Here is a tiny trained network, its code and every weight. The questions are about switching its units off for an input and a class, where a switched-off unit gives its printed mean instead of its output.

import numpy as np


def w(rows, s, z=0):
    codes = np.array(rows[::2]) - 128.0
    scale = np.full(codes.shape[1], s)
    scale[-1] = z or s
    return codes * scale


def f(y):
    return y / 2 * (1 + np.tanh(0.7978845608 * (y + 0.044715 * y**3)))


def log_softmax(a):
    a = a - a.max(-1, keepdims=True)
    return a - np.log(np.exp(a).sum(-1, keepdims=True))


def net(x, mask):
    res = np.array(x, float).reshape(1, 8) / 4 @ E
    y = f(res @ A[0][:, :-1].T + A[0][:, -1])
    res = res + np.where(mask, y, B[0][:, -1]) @ B[0][:, :-1]
    return log_softmax(res[-1] @ U[:, :-1].T + U[:, -1])


A, B = {}, {}
E = w([
[128,122,133,129,134,131,128,121,136,133,133,126],'x0',
[133,126,128,128,129,126,132,130,125,120,125,129],'x1',
[61,103,147,130,89,128,112,95,76,49,211,61],'x2',
[152,92,185,124,75,107,10,89,86,145,87,179],'x3',
[134,128,125,132,129,123,128,126,128,125,131,129],'x4',
[114,107,26,123,152,215,110,38,106,102,62,112],'x5',
[185,193,187,133,138,107,152,73,91,157,75,11],'x6',
[135,123,124,129,128,119,133,123,125,126,130,130],'x7',
],0.014)
A[0] = w([
[86,84,171,137,73,112,107,101,91,68,222,89,53],'n1',
[115,114,118,149,142,126,131,102,133,129,114,128,40],'n2',
[140,127,198,116,93,61,119,203,148,166,164,109,41],'n3',
[117,143,137,127,134,102,120,118,140,138,104,87,2],'n4',
[139,161,101,118,160,127,176,139,184,158,98,144,79],'n5',
[217,139,125,121,142,109,124,177,169,219,34,203,40],'n6',
[158,179,156,126,105,110,130,118,121,154,81,60,68],'n7',
[168,121,150,98,129,137,119,113,110,107,138,151,49],'n8',
[155,96,152,132,124,94,101,122,90,167,133,156,47],'n9',
[136,100,85,141,135,172,103,119,115,123,137,98,18],'n10',
[130,133,175,113,127,131,135,168,135,123,128,148,27],'n11',
[137,142,139,151,139,133,135,125,108,136,149,147,59],'n12',
[119,98,135,151,108,108,62,132,126,159,106,136,36],'n13',
[131,104,91,128,136,135,115,165,147,147,133,205,89],'n14',
[158,130,178,121,68,122,52,74,102,123,103,188,96],'n15',
[191,178,197,135,139,117,151,77,97,147,85,43,93],'n16',
[127,113,138,130,154,135,133,110,135,163,138,137,56],'n17',
[100,124,116,147,151,125,123,158,153,91,120,151,38],'n18',
[149,106,133,146,135,133,91,145,136,121,122,110,52],'n19',
[149,163,134,130,131,132,117,110,135,120,136,118,32],'n20',
[180,154,112,145,109,149,137,129,114,163,119,160,30],'n21',
[115,165,76,153,166,147,247,179,158,115,177,98,19],'n22',
[125,130,130,130,156,141,105,148,104,126,147,117,70],'n23',
[128,107,125,89,115,129,113,136,114,116,151,94,57],'n24',
[110,116,124,132,127,129,139,129,113,143,136,148,52],'n25',
[131,149,94,98,112,135,183,143,160,114,167,106,10],'n26',
[121,104,29,114,139,201,112,63,101,125,71,119,59],'n27',
[143,68,174,144,92,113,71,113,104,158,115,162,59],'n28',
[126,126,75,145,136,166,83,43,134,126,104,143,41],'n29',
[82,74,107,105,115,132,107,168,159,92,165,208,87],'n30',
[139,104,161,119,90,121,35,106,122,128,97,167,90],'n31',
[95,80,82,132,98,148,106,170,147,102,177,216,94],'n32',
[88,120,142,116,90,130,121,110,90,86,171,85,25],'n33',
[138,158,216,157,115,65,140,201,139,154,208,170,68],'n34',
[98,129,126,137,84,121,106,120,116,75,156,81,42],'n35',
[114,143,140,124,136,112,111,109,122,119,119,147,39],'n36',
],0.014,0.0091)
B[0] = w([
[55,183,117,182,198,123,53,69,148,78,134,205,227],'n1',
[131,116,118,111,125,125,123,119,130,142,114,135,130],'n2',
[176,130,78,60,71,124,155,142,141,74,29,152,222],'n3',
[149,126,143,116,123,150,126,113,117,154,149,128,140],'n4',
[71,130,136,156,171,111,76,119,137,95,138,127,183],'n5',
[38,186,132,197,198,125,28,31,140,34,164,194,242],'n6',
[167,110,175,142,92,127,130,114,75,214,162,140,199],'n7',
[108,150,106,102,126,144,111,151,128,148,147,114,134],'n8',
[102,130,94,116,137,138,123,159,149,141,133,83,166],'n9',
[142,153,97,114,112,97,128,129,140,116,99,140,154],'n10',
[134,135,99,124,122,137,125,136,134,131,93,159,150],'n11',
[154,132,140,125,132,127,120,114,180,120,137,129,125],'n12',
[104,129,119,134,144,80,146,160,155,133,151,90,165],'n13',
[146,134,201,144,101,117,119,102,72,185,160,152,199],'n14',
[89,110,92,96,198,123,186,182,161,123,176,28,224],'n15',
[208,111,204,168,54,136,157,91,26,233,202,150,247],'n16',
[115,130,140,137,118,122,103,136,144,130,126,130,126],'n17',
[162,138,122,138,132,125,146,111,108,164,150,114,150],'n18',
[103,111,141,141,119,118,135,124,130,129,115,108,128],'n19',
[127,141,132,122,121,128,123,129,140,159,141,142,131],'n20',
[97,109,136,126,143,148,85,120,116,92,130,153,145],'n21',
[48,60,105,102,188,124,163,223,188,128,197,16,228],'n22',
[141,116,148,151,136,118,132,127,126,96,132,128,126],'n23',
[93,110,152,117,134,126,105,108,153,126,140,157,142],'n24',
[138,134,134,138,141,134,131,112,118,132,128,123,128],'n25',
[120,135,112,113,179,128,124,171,134,122,135,68,164],'n26',
[178,143,99,55,48,122,168,161,182,67,25,179,227],'n27',
[93,101,122,130,173,165,164,172,156,144,145,69,198],'n28',
[167,114,71,97,86,121,146,161,132,99,47,154,190],'n29',
[189,144,198,164,84,141,135,88,51,202,153,112,231],'n30',
[100,93,122,119,168,125,180,206,171,115,188,51,212],'n31',
[208,129,198,152,74,120,137,73,48,231,167,115,239],'n32',
[107,148,147,174,165,107,76,93,140,92,135,186,184],'n33',
[189,110,39,56,49,158,172,135,164,80,1,161,252],'n34',
[103,148,155,163,172,140,72,108,141,119,120,178,176],'n35',
[114,132,106,162,133,120,140,136,129,147,121,120,128],'n36',
],0.0099,0.024)
U = w([
[188,118,165,165,79,146,139,112,90,243,166,150,253],'0',
[169,120,61,95,71,145,154,160,180,98,3,181,112],'1',
[83,99,96,133,193,143,160,208,187,149,179,28,64],'2',
[70,151,120,194,192,142,44,79,160,91,140,234,67],'3',
],0.007,0.0013)

Each question gives the input, the list of numbers given to net, and the class t.
The units are the neurons (one row each of A and B). Each row of codes is followed by its name. A weight is (code - 128) times the scale printed after its matrix; where a second scale follows, it is the last column's (A, B and U).
mask holds one flag per neuron, in row order. A switched-off neuron (its flag False) gives its mean, the last column of its row in B, instead of its output. The means were averaged over made-up inputs and are rounded, as every weight is.
A unit's drop is (log p(t) with every unit on - log p(t) with that unit switched off) / (log p(t) with every unit on - log p(t) with every unit switched off).
The circuit of an input: a set's keep is (log p(t) with only the set's units on - log p(t) with every unit switched off) / (log p(t) with every unit on - log p(t) with every unit switched off). Starting from the 12 units with the biggest drops (on a tie, the unit counted first), units are removed one at a time, each time the one whose removal leaves the highest keep (on an exact tie, the one counted first), for as long as the keep stays at least 0.8.
units of the circuit, in order: the units of the circuit, biggest drop first
most important unit: the unit with the biggest drop
k most important neurons: the k neurons with the biggest drops, biggest first
drop when u is switched off: that unit's drop, to one decimal
input [3,-6,8,7,-7,5,4,8], class 3: 4 most important neurons => (n1 n33 n22 n35)
input [-2,-1,4,-7,7,0,-8,7], class 0: most important unit => n32
input [-6,-4,-5,-4,-4,0,0,-3], class 3: 2 most important neurons => (n6 n15)
input [7,1,-5,4,5,-4,-2,2], class 3: 2 most important neurons => (n6 n27)
input [-6,-7,-7,-6,-7,-4,-3,1], class 3: 2 most important neurons => (n6 n15)
input [8,-5,-8,8,-2,2,0,0], class 2: 4 most important neurons => (n15 n31 n28 n1)
input [8,5,0,-4,-6,-6,5,-1], class 1: 3 most important neurons => (n34 n3 n32)
input [6,-5,0,1,-3,5,-4,6], class 1: 4 most important neurons => (n27 n16 n29 n7)
input [-6,-6,-4,2,1,5,4,1], class 1: 4 most important neurons => (n27 n32 n30 n29)
input [-7,-2,7,2,4,7,5,4], class 1: 2 most important neurons => (n27 n6)
input [3,-7,-8,-4,5,-7,6,4], class 3: 2 most important neurons => (n6 n5)
input [7,0,-1,-6,-8,-7,-3,1], class 1: 2 most important neurons => (n34 n3)
input [-1,8,-6,-3,5,5,-1,3], class 3: 2 most important neurons => (n6 n34)
input [0,-7,3,4,8,7,-5,-2], class 1: units of the circuit, in order => (n27)
input [4,4,8,6,-2,5,-8,-7], class 0: 3 most important neurons => (n32 n30 n6)
input [0,-8,3,-5,5,8,-8,8], class 0: 4 most important neurons => (n32 n30 n34 n3)
input [6,-6,-4,5,5,8,-8,3], class 0: 3 most important neurons => (n32 n30 n14)
input [-5,-8,-3,-7,-1,5,-8,4], class 0: drop when n32 is switched off => 1.2
input [4,-4,-5,-1,-8,-3,-1,4], class 3: drop when n6 is switched off => 0.7
input [1,6,-6,2,-7,-8,0,2], class 1: most important unit => n34
input [-1,0,-8,1,-7,0,6,4], class 3: drop when n6 is switched off => 2.4
input [2,4,-8,-5,2,2,-8,-7], class 0: drop when n14 is switched off => 1.4
